Below are the code and all the weights of a small trained network. Each question names an input and a target symbol and asks about switching units off, where a switched-off unit gives its printed mean instead of its output.

import numpy as np


def w(rows, s, z=0):
    codes = np.array(rows[::2]) - 128.0
    scale = np.full(codes.shape[1], s)
    scale[-1] = z or s
    return codes * scale


def norm(h):
    return h / np.sqrt((h * h).mean(-1, keepdims=True) + 1e-5)


def f(y):
    return y / 2 * (1 + np.tanh(0.7978845608 * (y + 0.044715 * y**3)))


def softmax(a):
    e = np.exp(a - a.max(-1, keepdims=True))
    return e / e.sum(-1, keepdims=True)


def log_softmax(a):
    a = a - a.max(-1, keepdims=True)
    return a - np.log(np.exp(a).sum(-1, keepdims=True))


def net(x, mask):
    ids = ['ΘΦαδεζηπσ'.index(c) for c in x.split()]
    T = len(ids)
    res = E[ids] + P[:T]
    r = norm(res)
    for j in range(2):
        rows = slice(3 * j, 3 * j + 3)
        q, k, v = (r @ M[0][rows].T for M in (Q, K, V))
        z = softmax(np.where(np.tri(T) > 0, q @ k.T / 3**0.5, -1e9)) @ v
        o = O[0][rows]
        res = res + np.where(mask[j], z, o[:, -1]) @ o[:, :-1]
    y = f(norm(res) @ A[0][:, :-1].T + A[0][:, -1])
    res = res + np.where(mask[2:18], y, B[0][:, -1]) @ B[0][:, :-1]
    return log_softmax(norm(res)[-1] @ U[:, :-1].T + U[:, -1])


Q, K, V, O, A, B = {}, {}, {}, {}, {}, {}
E = w([
[104,99,183,162,141,166,94,130,59,76],'Θ',
[106,99,179,163,146,176,93,122,63,72],'Φ',
[106,96,177,166,133,172,90,123,62,70],'α',
[106,97,195,160,137,169,102,132,57,81],'δ',
[106,108,207,149,147,157,113,129,61,73],'ε',
[100,98,89,167,107,50,236,196,110,51],'ζ',
[170,133,99,123,102,232,109,132,176,141],'η',
[224,65,105,143,113,89,51,106,217,146],'π',
[92,137,82,164,131,154,122,1,167,206],'σ',
],0.0008)
P = w([
[101,26,59,74,254,185,116,107,65,146],'0',
[83,72,113,165,160,119,95,141,114,127],'1',
[106,90,133,166,131,122,99,138,148,122],'2',
[128,114,145,163,107,136,105,129,132,119],'3',
[143,134,148,155,90,137,122,126,138,107],'4',
[157,144,155,156,63,135,135,119,137,106],'5',
[171,169,161,151,72,135,140,111,132,94],'6',
],0.00091)
Q[0] = w([
[161,54,206,246,43,120,162,150,98,4],'H1',
[72,19,22,133,205,51,78,87,218,230],'H1',
[112,120,75,67,174,86,170,218,130,157],'H1',
[109,88,81,47,225,70,86,187,119,216],'H2',
[114,79,170,233,60,168,131,111,134,50],'H2',
[160,181,128,113,114,132,179,94,116,113],'H2',
],0.0029)
K[0] = w([
[184,238,126,112,30,165,125,55,196,137],'H1',
[60,21,90,79,252,149,63,95,94,204],'H1',
[124,81,196,150,172,173,64,156,74,119],'H1',
[110,163,199,160,89,170,87,94,178,169],'H2',
[111,113,58,83,165,126,157,152,102,118],'H2',
[179,129,150,162,111,55,158,127,110,93],'H2',
],0.003)
V[0] = w([
[99,89,24,141,165,34,169,113,168,135],'H1',
[217,74,159,129,112,71,114,224,97,86],'H1',
[249,96,111,109,120,96,67,106,211,170],'H1',
[60,140,89,127,127,40,216,212,130,107],'H2',
[77,153,96,131,97,42,207,201,158,103],'H2',
[122,145,204,104,179,128,100,122,55,131],'H2',
],0.0016)
O[0] = w([
[155,175,141,148,9,65,184,102,156,60,109],'H1',
[196,98,51,166,193,13,75,196,190,132,142],'H1',
[73,121,176,128,102,130,60,194,229,91,133],'H1',
[199,203,177,166,9,119,52,79,163,143,41],'H2',
[193,168,189,165,52,104,40,78,115,145,4],'H2',
[137,114,124,85,123,167,209,178,225,172,167],'H2',
],0.0015,0.002)
A[0] = w([
[65,129,73,111,100,99,190,144,141,96,115],'N1',
[147,99,124,103,157,131,142,171,160,119,143],'N2',
[87,125,101,56,183,173,199,133,72,197,97],'N3',
[88,97,120,153,126,157,154,168,127,105,129],'N4',
[141,134,133,130,108,82,92,163,171,108,120],'N5',
[108,119,153,109,93,120,150,155,100,138,117],'N6',
[62,208,135,76,63,119,159,50,127,181,49],'N7',
[141,230,189,96,23,54,71,48,171,150,7],'N8',
[78,136,122,55,148,198,130,152,178,140,109],'N9',
[140,122,112,82,190,152,95,143,93,211,98],'N10',
[143,128,179,101,46,141,141,113,151,127,136],'N11',
[115,86,119,140,135,95,80,101,141,163,158],'N12',
[203,255,140,147,39,52,76,112,100,187,44],'N13',
[160,114,31,60,137,152,125,83,176,228,85],'N14',
[60,120,96,78,123,86,134,146,154,103,90],'N15',
[106,184,151,158,40,116,160,55,120,116,129],'N16',
],0.0031,0.0018)
B[0] = w([
[123,108,162,106,168,179,71,105,93,140,169],'N1',
[106,178,146,165,90,112,114,116,123,123,211],'N2',
[169,154,148,164,74,88,96,173,180,121,250],'N3',
[120,149,169,171,137,135,92,148,130,72,242],'N4',
[161,167,169,155,55,108,129,157,167,140,124],'N5',
[114,115,84,161,168,146,117,103,163,109,117],'N6',
[208,136,125,133,82,75,131,178,158,130,79],'N7',
[54,111,99,131,186,193,167,73,90,52,95],'N8',
[167,94,144,199,127,70,137,164,84,101,195],'N9',
[107,185,152,102,86,152,99,107,173,109,154],'N10',
[86,175,80,92,184,112,136,140,146,112,94],'N11',
[145,198,134,115,142,150,172,170,103,103,156],'N12',
[150,53,215,251,138,165,69,189,87,98,96],'N13',
[45,103,150,127,186,180,106,101,52,87,137],'N14',
[161,157,131,111,119,182,127,90,97,163,148],'N15',
[132,191,132,104,106,100,137,162,209,120,97],'N16',
],0.0024,0.0021)
U = w([
[113,136,102,80,111,131,101,104,106,173,10],'Θ',
[169,149,109,64,92,186,82,80,102,204,60],'Φ',
[229,195,173,39,125,201,56,58,101,239,140],'α',
[142,152,104,81,115,154,118,98,124,174,34],'δ',
[7,246,47,29,171,137,234,76,248,32,197],'ε',
[249,32,5,145,141,5,252,55,23,193,201],'ζ',
[111,133,94,78,116,124,112,106,116,172,3],'η',
[213,149,219,227,14,31,66,239,247,87,172],'π',
[10,37,194,181,235,245,39,113,8,53,203],'σ',
],0.0032,0.0027)

Each question gives the input, a string of symbols that net reads in full, and the target symbol t.
The units are the heads (3 rows each of Q, K, V and O) and the neurons (one row each of A and B). Each row of codes is followed by its name. A weight is (code - 128) times the scale printed after its matrix; where a second scale follows, it is the last column's (O, A, B and U).
mask holds one flag per unit, heads first, then neurons. A switched-off unit (its flag False) gives its mean, the last column of its rows in O or B, instead of its output. The means were averaged over made-up inputs and are rounded, as every weight is.
A unit's drop is (log p(t) with every unit on - log p(t) with that unit switched off) / (log p(t) with every unit on - log p(t) with every unit switched off).
The circuit of an input: a set's keep is (log p(t) with only the set's units on - log p(t) with every unit switched off) / (log p(t) with every unit on - log p(t) with every unit switched off). Starting from the 12 units with the biggest drops (on a tie, the unit counted first), units are removed one at a time, each time the one whose removal leaves the highest keep (on an exact tie, the one counted first), for as long as the keep stays at least 0.8.
units of the circuit, in order: the units of the circuit, biggest drop first
top k neurons: the k neurons with the biggest drops, biggest first
heads that matter: for each layer, one digit per head in row order, 1 if its drop is at least 0.15 and else 0, layers parted by /
drop of u: that unit's drop, to one decimal
input π ζ π σ Φ, target ε: heads that matter => 01
input ζ π ε, target π: units of the circuit, in order => [H1; N14]
input ε σ δ π Φ δ σ, target π: top 3 neurons => [N3; N7; N16]
input π ζ π ε, target π: top 3 neurons => [N5; N14; N1]
input ε α δ π σ, target σ: heads that matter => 00
input σ ζ η, target ε: heads that matter => 11
input σ π σ, target π: units of the circuit, in order => [H1; N7]
input π α π ζ δ, target π: units of the circuit, in order => [H1; N14]
input ε ζ ε, target ζ: top 2 neurons => [N3; N10]
input π ζ π Φ η Φ η, target σ: units of the circuit, in order => [N14; H1]
input α α δ Φ η σ, target σ: top 4 neurons => [N14; N5; N1; N2]
input Φ π π Φ η, target σ: units of the circuit, in order => [N14]
input π σ δ ζ ε ε Θ, target α: units of the circuit, in order => [H1; H2; N9; N4]
input α Θ π η ε σ ζ, target ε: units of the circuit, in order => [N3; N9; N13]
input η δ ζ Φ, target ζ: top 3 neurons => [N3; N14; N1]
input ε Θ ζ ε ε Φ σ, target ε: top 4 neurons => [N16; N14; N7; N4]
input ζ Θ δ Φ ε Θ, target α: top 2 neurons => [N9; N10]
input α ζ δ, target ζ: top 3 neurons => [N3; N14; N1]
input δ ε σ ζ δ Θ ε, target α: top 4 neurons => [N9; N3; N10; N14]
input δ δ δ η ζ, target σ: top neuron => [N1]
input η ζ Θ α π π Φ, target π: top 2 neurons => [N5; N14]
input π ζ ε ε δ α, target α: top 2 neurons => [N9; N14]
input σ ζ σ π, target ε: units of the circuit, in order => [H1; N11; N3]
input π δ π ε ζ Θ, target ζ: top 4 neurons => [N3; N10; N4; N2]
input σ ζ ε, target ε: top 3 neurons => [N16; N3; N9]
input ε η π, target σ: top neuron => [N3]
input π α δ ζ, target ζ: drop of N10 => 1.0
input ζ π σ Φ α, target ε: drop of N16 => 0.5
input ε ε π ε δ ε ζ, target ζ: drop of N13 => 0.1
